Here is a tiny trained network, its code and every weight. The questions are about switching its units off for an input and a class, where a switched-off unit gives its printed mean instead of its output.

import numpy as np


def w(rows, s, z=0):
    codes = np.array(rows[::2]) - 128.0
    scale = np.full(codes.shape[1], s)
    scale[-1] = z or s
    return codes * scale


def norm(h):
    return h / np.sqrt((h * h).mean(-1, keepdims=True) + 1e-5)


def f(y):
    return y / 2 * (1 + np.tanh(0.7978845608 * (y + 0.044715 * y**3)))


def log_softmax(a):
    a = a - a.max(-1, keepdims=True)
    return a - np.log(np.exp(a).sum(-1, keepdims=True))


def net(x, mask):
    res = np.array(x, float).reshape(1, 4) / 4 @ E
    u = 0
    for l in range(3):
        y = f(norm(res) @ A[l][:, :-1].T + A[l][:, -1])
        res = res + np.where(mask[u : u + 4], y, B[l][:, -1]) @ B[l][:, :-1]
        u += 4
    return log_softmax(norm(res)[-1] @ U[:, :-1].T + U[:, -1])


A, B = {}, {}
E = w([
[125,129,128],'x0',
[125,10,240],'x1',
[106,212,228],'x2',
[254,170,141],'x3',
],0.0031)
A[0] = w([
[143,186,218,160],'0.n0',
[190,7,130,52],'0.n1',
[144,109,21,174],'0.n2',
[254,124,156,4],'0.n3',
],0.0099,0.0019)
B[0] = w([
[102,166,179,211],'0.n0',
[200,158,173,248],'0.n1',
[185,89,221,253],'0.n2',
[34,107,2,205],'0.n3',
],0.011,0.0036)
A[1] = w([
[8,1,70,248],'1.n0',
[82,126,15,86],'1.n1',
[96,192,141,110],'1.n2',
[120,103,228,208],'1.n3',
],0.0086,0.0017)
B[1] = w([
[118,31,31,175],'1.n0',
[105,2,55,149],'1.n1',
[201,127,124,155],'1.n2',
[181,193,7,254],'1.n3',
],0.0079,0.0049)
A[2] = w([
[56,101,16,119],'2.n0',
[157,166,113,28],'2.n1',
[196,254,78,2],'2.n2',
[22,231,156,232],'2.n3',
],0.0091,0.0008)
B[2] = w([
[132,55,84,183],'2.n0',
[104,116,146,156],'2.n1',
[50,45,170,253],'2.n2',
[254,122,87,170],'2.n3',
],0.014,0.0068)
U = w([
[229,162,171,189],'0',
[108,76,10,160],'1',
[105,72,194,126],'2',
[139,87,123,171],'3',
[93,171,118,70],'4',
[63,231,92,2],'5',
[97,238,91,17],'6',
],0.011,0.006)

Each question gives the input, the list of numbers given to net, and the class t.
The units are the neurons (one row each of A and B). Each row of codes is followed by its name. A weight is (code - 128) times the scale printed after its matrix; where a second scale follows, it is the last column's (A, B and U).
mask holds one flag per neuron, layer by layer. A switched-off neuron (its flag False) gives its mean, the last column of its row in B, instead of its output. The means were averaged over made-up inputs and are rounded, as every weight is.
A unit's drop is (log p(t) with every unit on - log p(t) with that unit switched off) / (log p(t) with every unit on - log p(t) with every unit switched off).
The circuit of an input: a set's keep is (log p(t) with only the set's units on - log p(t) with every unit switched off) / (log p(t) with every unit on - log p(t) with every unit switched off). Starting from all 12 units, units are removed one at a time, each time the one whose removal leaves the highest keep (on an exact tie, the one counted first), for as long as the keep stays at least 0.8.
circuit, biggest first: the units of the circuit, biggest drop first
most important unit: the unit with the biggest drop
top k neurons: the k neurons with the biggest drops, biggest first
drop when u is switched off: that unit's drop, to one decimal
input [6,-6,2,-5], class 2: most important unit	0.n3
input [-7,7,7,1], class 0: top 3 neurons	(0.n0 2.n3 1.n0)
input [0,0,-5,4], class 0: circuit, biggest first	(0.n2 2.n2)
input [-6,1,-6,-6], class 0: circuit, biggest first	(0.n3 2.n2)
input [-1,-3,4,1], class 0: circuit, biggest first	(2.n3 0.n0)
input [2,6,-4,8], class 1: top 2 neurons	(0.n3 0.n2)
input [-6,3,6,-2], class 0: top 2 neurons	(0.n0 2.n3)
input [4,-7,7,3], class 0: top 4 neurons	(2.n3 0.n0 1.n3 1.n0)
input [-7,-2,7,8], class 1: top 4 neurons	(0.n3 0.n2 0.n1 1.n1)
input [5,6,6,7], class 1: top 3 neurons	(0.n3 0.n1 0.n2)
input [0,4,1,4], class 1: top 2 neurons	(0.n3 2.n2)
input [-7,7,-8,8], class 0: top 4 neurons	(0.n1 1.n3 2.n2 2.n0)
input [4,-7,3,0], class 2: top 2 neurons	(2.n2 0.n3)
input [-6,4,6,-2], class 0: top 3 neurons	(0.n0 2.n3 1.n0)
input [1,-5,4,2], class 2: most important unit	2.n2
input [-7,6,6,7], class 1: top 3 neurons	(0.n3 0.n1 0.n2)
input [-5,1,3,8], class 1: drop when 0.n3 is switched off	1.7
input [-1,-4,6,7], class 1: drop when 0.n1 is switched off	1.9
input [1,5,3,6], class 1: drop when 0.n3 is switched off	1.6
input [-5,-7,-3,-1], class 2: most important unit	0.n2
